Here is a tiny trained network, its code and every weight. The questions are about switching its units off for an input and a class, where a switched-off unit gives its printed mean instead of its output.

import numpy as np


def w(rows, s, z=0):
    codes = np.array(rows[::2]) - 128.0
    scale = np.full(codes.shape[1], s)
    scale[-1] = z or s
    return codes * scale


def f(y):
    return np.maximum(y, 0)


def log_softmax(a):
    a = a - a.max(-1, keepdims=True)
    return a - np.log(np.exp(a).sum(-1, keepdims=True))


def net(x, mask):
    res = np.array(x, float).reshape(1, 5) / 4 @ E
    y = f(res @ A[0][:, :-1].T + A[0][:, -1])
    res = res + np.where(mask, y, B[0][:, -1]) @ B[0][:, :-1]
    return log_softmax(res[-1] @ U[:, :-1].T + U[:, -1])


A, B = {}, {}
E = w([
[129,127,128],'x0',
[131,122,129],'x1',
[28,67,119],'x2',
[119,144,249],'x3',
[124,134,126],'x4',
],0.015)
A[0] = w([
[73,85,133,41],'N1',
[171,102,133,83],'N2',
[146,123,63,159],'N3',
[126,132,112,45],'N4',
[247,178,127,48],'N5',
[123,147,77,135],'N6',
[137,121,95,140],'N7',
[32,35,123,29],'N8',
[129,142,85,85],'N9',
[114,142,254,156],'N10',
[120,126,126,8],'N11',
[204,143,125,86],'N12',
[103,174,126,35],'N13',
[63,59,120,23],'N14',
[159,108,4,156],'N15',
[168,87,31,190],'N16',
[111,118,126,60],'N17',
[128,148,188,176],'N18',
[142,117,95,147],'N19',
[161,150,124,3],'N20',
[143,103,125,44],'N21',
],0.016,0.003)
B[0] = w([
[94,159,123,173],'N1',
[111,126,123,145],'N2',
[158,80,180,194],'N3',
[126,128,141,136],'N4',
[14,236,45,232],'N5',
[177,70,144,174],'N6',
[142,95,141,161],'N7',
[69,174,97,222],'N8',
[140,141,169,163],'N9',
[245,88,172,219],'N10',
[117,133,152,129],'N11',
[56,175,110,188],'N12',
[123,128,147,129],'N13',
[85,171,96,193],'N14',
[163,92,171,251],'N15',
[181,71,168,232],'N16',
[106,116,121,139],'N17',
[181,117,167,177],'N18',
[126,94,162,163],'N19',
[105,135,134,153],'N20',
[131,117,119,130],'N21',
],0.012,0.019)
U = w([
[199,96,169,249],'0',
[4,175,86,7],'1',
],0.017,0.0002)

Each question gives the input, the list of numbers given to net, and the class t.
The units are the neurons (one row each of A and B). Each row of codes is followed by its name. A weight is (code - 128) times the scale printed after its matrix; where a second scale follows, it is the last column's (A, B and U).
mask holds one flag per neuron, in row order. A switched-off neuron (its flag False) gives its mean, the last column of its row in B, instead of its output. The means were averaged over made-up inputs and are rounded, as every weight is.
A unit's drop is (log p(t) with every unit on - log p(t) with that unit switched off) / (log p(t) with every unit on - log p(t) with every unit switched off).
The circuit of an input: a set's keep is (log p(t) with only the set's units on - log p(t) with every unit switched off) / (log p(t) with every unit on - log p(t) with every unit switched off). Starting from the 12 units with the biggest drops (on a tie, the unit counted first), units are removed one at a time, each time the one whose removal leaves the highest keep (on an exact tie, the one counted first), for as long as the keep stays at least 0.8.
units of the circuit, in order: the units of the circuit, biggest drop first
top k neurons: the k neurons with the biggest drops, biggest first
drop of u: that unit's drop, to one decimal
input [-7,1,-3,-2,-1], class 1: top 3 neurons -> [N10; N5; N18]
input [-1,8,8,8,4], class 0: top 4 neurons -> [N10; N5; N18; N12]
input [3,-4,-7,5,-8], class 1: units of the circuit, in order -> [N5]
input [-6,1,-4,-3,0], class 1: top 3 neurons -> [N5; N10; N12]
input [-6,7,4,-4,-4], class 0: top 4 neurons -> [N5; N16; N12; N15]
input [8,7,7,-7,-6], class 0: top 2 neurons -> [N5; N16]
input [0,-8,4,-4,8], class 0: top 2 neurons -> [N5; N12]
input [3,6,6,-7,-4], class 0: drop of N5 -> 0.6
input [7,0,8,-8,-4], class 0: drop of N16 -> 1.4
input [5,-8,3,-3,7], class 0: drop of N12 -> 0.4
